Here is a tiny trained network, its code and every weight. The questions are about switching its units off for an input and a class, where a switched-off unit gives its printed mean instead of its output.

import numpy as np


def w(rows, s, z=0):
    codes = np.array(rows[::2]) - 128.0
    scale = np.full(codes.shape[1], s)
    scale[-1] = z or s
    return codes * scale


def norm(h):
    return h / np.sqrt((h * h).mean(-1, keepdims=True) + 1e-5)


def f(y):
    return y / 2 * (1 + np.tanh(0.7978845608 * (y + 0.044715 * y**3)))


def log_softmax(a):
    a = a - a.max(-1, keepdims=True)
    return a - np.log(np.exp(a).sum(-1, keepdims=True))


def net(x, mask):
    res = np.array(x, float).reshape(1, 8) / 4 @ E
    u = 0
    for l in range(4):
        y = f(norm(res) @ A[l][:, :-1].T + A[l][:, -1])
        res = res + np.where(mask[u : u + 10], y, B[l][:, -1]) @ B[l][:, :-1]
        u += 10
    return log_softmax(norm(res)[-1] @ U[:, :-1].T + U[:, -1])


A, B = {}, {}
E = w([
[127,131,131],'x0',
[114,151,141],'x1',
[133,139,134],'x2',
[100,210,11],'x3',
[127,129,129],'x4',
[142,143,131],'x5',
[134,139,135],'x6',
[135,139,134],'x7',
],0.011)
A[0] = w([
[57,224,25,61],'0.n1',
[159,233,192,201],'0.n2',
[128,80,178,99],'0.n3',
[196,178,124,32],'0.n4',
[255,128,115,121],'0.n5',
[160,148,130,118],'0.n6',
[154,178,123,4],'0.n7',
[143,22,58,202],'0.n8',
[206,204,163,182],'0.n9',
[241,139,151,119],'0.n10',
],0.0094,0.002)
B[0] = w([
[168,51,52,254],'0.n1',
[62,43,70,161],'0.n2',
[142,239,111,169],'0.n3',
[114,86,157,127],'0.n4',
[74,146,145,142],'0.n5',
[76,75,109,128],'0.n6',
[192,105,140,125],'0.n7',
[13,251,165,168],'0.n8',
[3,41,55,150],'0.n9',
[48,157,102,147],'0.n10',
],0.0047,0.0074)
A[1] = w([
[146,64,122,148],'1.n1',
[8,125,158,171],'1.n2',
[125,119,116,51],'1.n3',
[134,152,116,75],'1.n4',
[163,200,161,102],'1.n5',
[132,181,143,169],'1.n6',
[130,118,125,117],'1.n7',
[92,92,106,75],'1.n8',
[90,112,91,60],'1.n9',
[144,72,215,254],'1.n10',
],0.012,0.0028)
B[1] = w([
[104,254,129,151],'1.n1',
[161,137,52,213],'1.n2',
[183,154,169,119],'1.n3',
[243,67,139,121],'1.n4',
[101,153,117,126],'1.n5',
[77,57,76,134],'1.n6',
[131,140,134,127],'1.n7',
[177,147,142,145],'1.n8',
[130,62,179,155],'1.n9',
[80,216,25,255],'1.n10',
],0.005,0.0067)
A[2] = w([
[64,193,236,135],'2.n1',
[80,86,186,139],'2.n2',
[107,99,97,85],'2.n3',
[146,90,163,114],'2.n4',
[143,111,88,125],'2.n5',
[89,219,132,90],'2.n6',
[41,221,154,131],'2.n7',
[181,141,92,147],'2.n8',
[151,51,224,199],'2.n9',
[129,93,253,255],'2.n10',
],0.011,0.0056)
B[2] = w([
[126,57,92,216],'2.n1',
[164,129,104,134],'2.n2',
[145,144,143,145],'2.n3',
[205,169,114,107],'2.n4',
[146,121,166,169],'2.n5',
[93,96,108,194],'2.n6',
[179,85,142,255],'2.n7',
[75,48,139,167],'2.n8',
[167,127,3,133],'2.n9',
[146,124,1,167],'2.n10',
],0.01,0.0063)
A[3] = w([
[146,68,98,3],'3.n1',
[163,93,72,137],'3.n2',
[10,97,63,193],'3.n3',
[179,152,106,147],'3.n4',
[131,124,161,95],'3.n5',
[174,131,214,69],'3.n6',
[87,113,116,96],'3.n7',
[133,138,132,177],'3.n8',
[160,144,108,134],'3.n9',
[139,181,112,71],'3.n10',
],0.013,0.0027)
B[3] = w([
[65,127,134,155],'3.n1',
[66,86,197,174],'3.n2',
[205,74,221,251],'3.n3',
[170,71,135,127],'3.n4',
[204,137,32,120],'3.n5',
[158,127,176,124],'3.n6',
[142,196,177,150],'3.n7',
[137,118,124,126],'3.n8',
[91,3,105,128],'3.n9',
[150,89,114,122],'3.n10',
],0.006,0.018)
U = w([
[131,118,151,207],'0',
[127,120,154,174],'1',
[114,134,4,132],'2',
[132,143,166,160],'3',
[101,130,167,2],'4',
[107,136,163,25],'5',
],0.014,0.0022)

Each question gives the input, the list of numbers given to net, and the class t.
The units are the neurons (one row each of A and B). Each row of codes is followed by its name. A weight is (code - 128) times the scale printed after its matrix; where a second scale follows, it is the last column's (A, B and U).
mask holds one flag per neuron, layer by layer. A switched-off neuron (its flag False) gives its mean, the last column of its row in B, instead of its output. The means were averaged over made-up inputs and are rounded, as every weight is.
A unit's drop is (log p(t) with every unit on - log p(t) with that unit switched off) / (log p(t) with every unit on - log p(t) with every unit switched off).
The circuit of an input: a set's keep is (log p(t) with only the set's units on - log p(t) with every unit switched off) / (log p(t) with every unit on - log p(t) with every unit switched off). Starting from the 12 units with the biggest drops (on a tie, the unit counted first), units are removed one at a time, each time the one whose removal leaves the highest keep (on an exact tie, the one counted first), for as long as the keep stays at least 0.8.
circuit, biggest first: the units of the circuit, biggest drop first
unit that matters most: the unit with the biggest drop
top k neurons: the k neurons with the biggest drops, biggest first
top k neurons in layer l: the k neurons of layer l with the biggest drops, biggest first
drop of u: that unit's drop, to one decimal
input [4,-6,3,5,6,5,0,-2], class 3: circuit, biggest first : 1.n10; 2.n10; 1.n2
input [-4,0,4,-8,6,7,-5,-4], class 2: circuit, biggest first : 2.n10; 2.n9
input [3,-1,8,-6,-5,-7,0,-2], class 2: circuit, biggest first : 2.n10
input [-2,-4,6,6,4,-4,-8,0], class 0: top 2 neurons : 1.n10; 2.n10
input [-5,6,-5,-7,4,4,-1,-2], class 2: top 2 neurons : 2.n10; 3.n3
input [8,-8,7,7,8,2,-4,-6], class 1: top 3 neurons : 1.n10; 2.n8; 2.n10
input [-6,6,-4,6,-5,-4,6,8], class 5: top 2 neurons : 1.n10; 2.n10
input [6,-8,-3,6,0,-8,-5,-7], class 3: top 2 neurons : 1.n10; 2.n10
input [8,3,-1,6,7,-1,-4,-5], class 1: top 2 neurons : 1.n10; 2.n10
input [0,5,4,6,-2,-3,6,-1], class 0: drop of 2.n10 : 0.1
input [2,1,8,-7,2,-1,-5,5], class 2: drop of 2.n10 : 0.3
input [-2,7,-8,6,-7,1,5,-6], class 3: drop of 2.n10 : 0.2
input [-4,-6,-6,3,-2,8,2,-3], class 3: drop of 2.n7 : 0.2
input [6,6,-2,7,6,8,-8,-2], class 0: top 2 neurons in layer 0 : 0.n3; 0.n8
input [7,-7,7,6,0,-4,0,-5], class 1: unit that matters most : 1.n10
